Below is a small trained network, with its code and all its weights. Each question gives an input and a class and asks what happens when units are switched off, that is, made to give their printed mean instead of their output.

import numpy as np


def w(rows, s, z=0):
    codes = np.array(rows[::2]) - 128.0
    scale = np.full(codes.shape[1], s)
    scale[-1] = z or s
    return codes * scale


def norm(h):
    return h / np.sqrt((h * h).mean(-1, keepdims=True) + 1e-5)


def f(y):
    return y / 2 * (1 + np.tanh(0.7978845608 * (y + 0.044715 * y**3)))


def log_softmax(a):
    a = a - a.max(-1, keepdims=True)
    return a - np.log(np.exp(a).sum(-1, keepdims=True))


def net(x, mask):
    res = np.array(x, float).reshape(1, 7) / 4 @ E
    u = 0
    for l in range(2):
        y = f(norm(res) @ A[l][:, :-1].T + A[l][:, -1])
        res = res + np.where(mask[u : u + 14], y, B[l][:, -1]) @ B[l][:, :-1]
        u += 14
    return log_softmax(norm(res)[-1] @ U[:, :-1].T + U[:, -1])


A, B = {}, {}
E = w([
[130,128,128],'x0',
[125,128,128],'x1',
[48,122,10],'x2',
[170,253,143],'x3',
[123,129,127],'x4',
[126,132,134],'x5',
[17,164,188],'x6',
],0.0038)
A[0] = w([
[89,133,101,71],'0.n1',
[154,208,123,49],'0.n2',
[199,113,159,58],'0.n3',
[145,115,126,118],'0.n4',
[125,60,137,12],'0.n5',
[161,234,122,16],'0.n6',
[108,34,139,20],'0.n7',
[126,146,245,134],'0.n8',
[143,170,120,69],'0.n9',
[113,125,67,244],'0.n10',
[161,100,123,104],'0.n11',
[132,125,203,206],'0.n12',
[174,138,91,137],'0.n13',
[205,110,127,9],'0.n14',
],0.012,0.0015)
B[0] = w([
[132,152,118,152],'0.n1',
[144,47,206,181],'0.n2',
[143,168,66,190],'0.n3',
[121,100,84,133],'0.n4',
[106,43,174,154],'0.n5',
[94,26,253,211],'0.n6',
[149,66,211,192],'0.n7',
[119,154,69,254],'0.n8',
[148,108,185,139],'0.n9',
[209,196,138,205],'0.n10',
[111,100,104,148],'0.n11',
[79,173,79,203],'0.n12',
[176,107,118,172],'0.n13',
[143,126,68,181],'0.n14',
],0.0062,0.0042)
A[1] = w([
[106,99,113,78],'1.n1',
[198,96,112,29],'1.n2',
[127,161,65,110],'1.n3',
[165,110,166,43],'1.n4',
[132,130,124,3],'1.n5',
[192,90,111,200],'1.n6',
[2,131,162,130],'1.n7',
[102,123,32,132],'1.n8',
[77,142,168,182],'1.n9',
[62,14,92,113],'1.n10',
[114,97,67,97],'1.n11',
[94,25,117,138],'1.n12',
[199,176,187,101],'1.n13',
[72,165,151,88],'1.n14',
],0.0094,0.0022)
B[1] = w([
[140,140,139,125],'1.n1',
[32,60,111,175],'1.n2',
[145,187,177,159],'1.n3',
[102,143,138,138],'1.n4',
[104,33,106,101],'1.n5',
[18,172,84,224],'1.n6',
[148,36,40,252],'1.n7',
[121,250,227,183],'1.n8',
[195,134,2,185],'1.n9',
[231,201,180,210],'1.n10',
[144,154,156,148],'1.n11',
[85,216,207,207],'1.n12',
[109,171,107,165],'1.n13',
[108,95,79,165],'1.n14',
],0.0034,0.0039)
U = w([
[117,71,250,144],'0',
[119,132,114,238],'1',
[128,222,130,4],'2',
],0.014,0.0031)

Each question gives the input, the list of numbers given to net, and the class t.
The units are the neurons (one row each of A and B). Each row of codes is followed by its name. A weight is (code - 128) times the scale printed after its matrix; where a second scale follows, it is the last column's (A, B and U).
mask holds one flag per neuron, layer by layer. A switched-off neuron (its flag False) gives its mean, the last column of its row in B, instead of its output. The means were averaged over made-up inputs and are rounded, as every weight is.
A unit's drop is (log p(t) with every unit on - log p(t) with that unit switched off) / (log p(t) with every unit on - log p(t) with every unit switched off).
The circuit of an input: a set's keep is (log p(t) with only the set's units on - log p(t) with every unit switched off) / (log p(t) with every unit on - log p(t) with every unit switched off). Starting from the 12 units with the biggest drops (on a tie, the unit counted first), units are removed one at a time, each time the one whose removal leaves the highest keep (on an exact tie, the one counted first), for as long as the keep stays at least 0.8.
units of the circuit, in order: the units of the circuit, biggest drop first
k most important neurons: the k neurons with the biggest drops, biggest first
top k neurons in layer l: the k neurons of layer l with the biggest drops, biggest first
drop of u: that unit's drop, to one decimal
input [6,-5,5,-3,2,3,-1], class 2: 3 most important neurons -> 0.n6, 0.n2, 0.n9
input [7,3,-5,4,2,7,5], class 1: most important neuron -> 0.n8
input [-8,-7,5,-3,-1,8,-4], class 2: 4 most important neurons -> 0.n6, 0.n2, 1.n7, 1.n8
input [8,1,6,-5,0,6,-3], class 2: units of the circuit, in order -> 1.n10, 1.n8
input [-7,4,4,-3,7,-6,-3], class 2: 4 most important neurons -> 0.n6, 0.n2, 1.n6, 1.n7
input [6,-4,-6,7,-8,-8,1], class 0: top 3 neurons in layer 0 -> 0.n6, 0.n2, 0.n10
input [-1,-4,-3,0,6,-5,7], class 1: top 2 neurons in layer 0 -> 0.n10, 0.n3
input [4,5,5,-4,8,0,3], class 2: 2 most important neurons -> 0.n6, 1.n10
input [2,-7,6,-7,-8,3,-6], class 0: top 2 neurons in layer 0 -> 0.n7, 0.n5
input [-2,-1,-6,-6,5,-8,7], class 1: 3 most important neurons -> 0.n12, 0.n8, 0.n6
input [6,1,-8,3,1,0,-3], class 2: 2 most important neurons -> 1.n7, 0.n12
input [8,1,-2,-3,1,-2,4], class 1: 2 most important neurons -> 1.n7, 0.n6
input [7,7,-1,2,-7,-1,8], class 1: 2 most important neurons -> 1.n7, 0.n10
input [5,6,-2,4,-5,0,-2], class 0: units of the circuit, in order -> 0.n6
input [-8,0,-4,5,-7,-8,8], class 1: top 4 neurons in layer 0 -> 0.n8, 0.n12, 0.n10, 0.n7
input [0,-8,6,8,-7,3,5], class 0: drop of 1.n6 -> 0.0
input [3,-3,-6,-2,-2,-2,7], class 1: drop of 0.n6 -> -0.2
input [6,-2,4,8,5,6,6], class 0: drop of 0.n2 -> 0.1
input [5,2,5,5,6,4,1], class 0: drop of 0.n6 -> 0.4
input [2,-2,8,-4,0,6,-2], class 2: top neuron in layer 0 -> 0.n6
